[[140 147 122 136]
 [141 148 121 136]
 [143 152 120 137]
 [118 109 140 123]
 [141 148 121 136]
 [118 110 140 123]
 [117 109 141 123]
 [118 110 140 124]
 [143 152 120 137]]
:
[[136 136 137 123 136 123 123 124 137]
 [122 121 120 140 121 140 141 140 120]
 [147 148 152 109 148 110 109 110 152]
 [140 141 143 118 141 118 117 118 143]]

[[108 150 149 108 105 106 112 148]
 [145 109 111 144 148 147 140 112]
 [141 114 116 140 144 143 136 117]]
:
[[148 112 117]
 [112 140 136]
 [106 147 143]
 [105 148 144]
 [108 144 140]
 [149 111 116]
 [150 109 114]
 [108 145 141]]

[[122 130 126 125 126 122 119 110 124]
 [118 133 136 120 128 134 120 122 122]
 [143 128 137 129 138 140 127 124 139]
 [129 126 121 130 126 122 146 138 122]
 [148 121 125 135 127 131 154 132 121]
 [145 119 122 141 128 126 129 137 142]]
:
[[124 122 139 122 121 142]
 [110 122 124 138 132 137]
 [119 120 127 146 154 129]
 [122 134 140 122 131 126]
 [126 128 138 126 127 128]
 [125 120 129 130 135 141]
 [126 136 137 121 125 122]
 [130 133 128 126 121 119]
 [122 118 143 129 148 145]]

[[128 129 141 135 124]
 [117 130 126 120 126]
 [122 129 154 128 133]
 [125 135 136 139 128]
 [119 135 121 120 139]
 [128 143 122 140 143]
 [129 132 136 131 131]
 [125 105 118 103 121]
 [139 133 127 141 112]
 [134 134 124 124 122]]
:
[[124 126 133 128 139 143 131 121 112 122]
 [135 120 128 139 120 140 131 103 141 124]
 [141 126 154 136 121 122 136 118 127 124]
 [129 130 129 135 135 143 132 105 133 134]
 [128 117 122 125 119 128 129 125 139 134]]

[[129 126 120 144 120 114 113 127 122 124]
 [120 122 119 131 117 113 117 119 107 136]
 [134 117 131 116 147 138 131 134 143 124]
 [127 100 115 128 143 116 109 125 121 130]]
:
[[124 136 124 130]
 [122 107 143 121]
 [127 119 134 125]
 [113 117 131 109]
 [114 113 138 116]
 [120 117 147 143]
 [144 131 116 128]
 [120 119 131 115]
 [126 122 117 100]
 [129 120 134 127]]

[[130 120 140 121 119 122 123 123]
 [126 128 121 136 140 125 132 144]
 [127 108 118 127 122 130 125 126]
 [128 132 107 123 122 119 119 118]
 [129 137 123 126 126 125 130 128]
 [126 120 139 126 110 137 125 124]]
:
[[123 144 126 118 128 124]
 [123 132 125 119 130 125]
 [122 125 130 119 125 137]
 [119 140 122 122 126 110]
 [121 136 127 123 126 126]
 [140 121 118 107 123 139]
 [120 128 108 132 137 120]
 [130 126 127 128 129 126]]

[[125 133 110 118 139 148 126 100 106 123 119]
 [130 136 144 131 117 112 128 142 108 137 103]
 [131 130 114 121 142 109 129 107 136 124 127]]
:
[[119 103 127]
 [123 137 124]
 [106 108 136]
 [100 142 107]
 [126 128 129]
 [148 112 109]
 [139 117 142]
 [118 131 121]
 [110 144 114]
 [133 136 130]
 [125 130 131]]

[[133 134 128 115 122 122 127 140 115 147 123 132 140 133 123 141]
 [136 126 126 127 133 133 135 132 134 122 137 132 125 126 129 129]
 [130 133 123 119 128 122 142 134 119 139 122 111 134 125 130 137]
 [126 133 131 113 123 120 134 129 114 140 133 127 130 130 125 137]
 [122 118 121 119 126 126 150 120 103 139 127 109 124 129 125 125]
 [125 130 140 129 118 127 103 125 117 139 122 148 129 134 125 129]]
:
[[141 129 137 137 125 129]
 [123 129 130 125 125 125]
 [133 126 125 130 129 134]
 [140 125 134 130 124 129]
 [132 132 111 127 109 148]
 [123 137 122 133 127 122]
 [147 122 139 140 139 139]
 [115 134 119 114 103 117]
 [140 132 134 129 120 125]
 [127 135 142 134 150 103]
 [122 133 122 120 126 127]
 [122 133 128 123 126 118]
 [115 127 119 113 119 129]
 [128 126 123 131 121 140]
 [134 126 133 133 118 130]
 [133 136 130 126 122 125]]

[[125 133 134 126]
 [134 112 141 156]
 [138 110 141 154]
 [124 136 134 125]]
:
[[126 156 154 125]
 [134 141 141 134]
 [133 112 110 136]
 [125 134 138 124]]
---
[[131 133]
 [116 121]
 [131 139]
 [156 109]
 [119 117]]
:
[133 116]

[[103 127]
 [123 122]
 [119 122]
 [126 127]]
:
[127 123]

[[132 134 143 133 107]
 [115 143 115 124 118]
 [134 106 126 150 136]
 [131 119 138 141 129]
 [125 133 114 133 132]]
:
[107 124 126 119 125]

[[103 122]
 [111 144]]
:
[122 111]

[[121 156]
 [132  99]]
:
[156 132]

[[111 111]
 [149 140]
 [133 130]
 [100 120]
 [119 130]]
:
[111 149]

[[148 132]
 [100 155]]
:
[132 100]

[[130 127]
 [126 123]
 [128 151]]
:
[127 126]

[[136 125]
 [134 120]
 [151 127]]
:
[125 134]
---
[[118 154 126 113]
 [124 143 118 125]
 [137 137 125 131]
 [146 117 121 145]
 [126 125 126 126]
 [128 134 124 131]
 [124 127 126 125]
 [121 129 125 121]]
:
[[146 117 121 145]
 [126 125 126 126]
 [124 127 126 125]
 [121 129 125 121]
 [128 134 124 131]
 [137 137 125 131]
 [124 143 118 125]
 [118 154 126 113]]

[[126 123 119 113 105 109 101 100 100 136]
 [124 115 120 111 111 121 109 112 110 122]
 [120 120 114 117 113 107 106 105 106 123]]
:
[[124 115 120 111 111 121 109 112 110 122]
 [120 120 114 117 113 107 106 105 106 123]
 [126 123 119 113 105 109 101 100 100 136]]

[[ 99 129 149 129 129 128]
 [124 126 121 129 125 126]]
:
[[124 126 121 129 125 126]
 [ 99 129 149 129 129 128]]

[[127 125 114 152]
 [119 106 115 134]]
:
[[119 106 115 134]
 [127 125 114 152]]

[[126 118]
 [110 132]
 [155 120]
 [132 124]
 [152 137]]
:
[[126 118]
 [155 120]
 [132 124]
 [110 132]
 [152 137]]

[[129 118 135]
 [111 113 133]
 [125 122 125]
 [155 116 120]]
:
[[111 113 133]
 [155 116 120]
 [129 118 135]
 [125 122 125]]

[[127 127 126 130 128 129 130 128 125]
 [129 119 129 123 115 133 128 131 130]
 [128 121 128 114 126 130 129 129 128]
 [123 120 126 119 117 132 129 125 131]
 [130 118 129 107 128 129 132 131 130]]
:
[[130 118 129 107 128 129 132 131 130]
 [129 119 129 123 115 133 128 131 130]
 [123 120 126 119 117 132 129 125 131]
 [128 121 128 114 126 130 129 129 128]
 [127 127 126 130 128 129 130 128 125]]

[[135 126 141 127 138 124 116]
 [140 154 138 113 123 118 124]
 [137 132 114 121 128 126 137]]
:
[[135 126 141 127 138 124 116]
 [137 132 114 121 128 126 137]
 [140 154 138 113 123 118 124]]
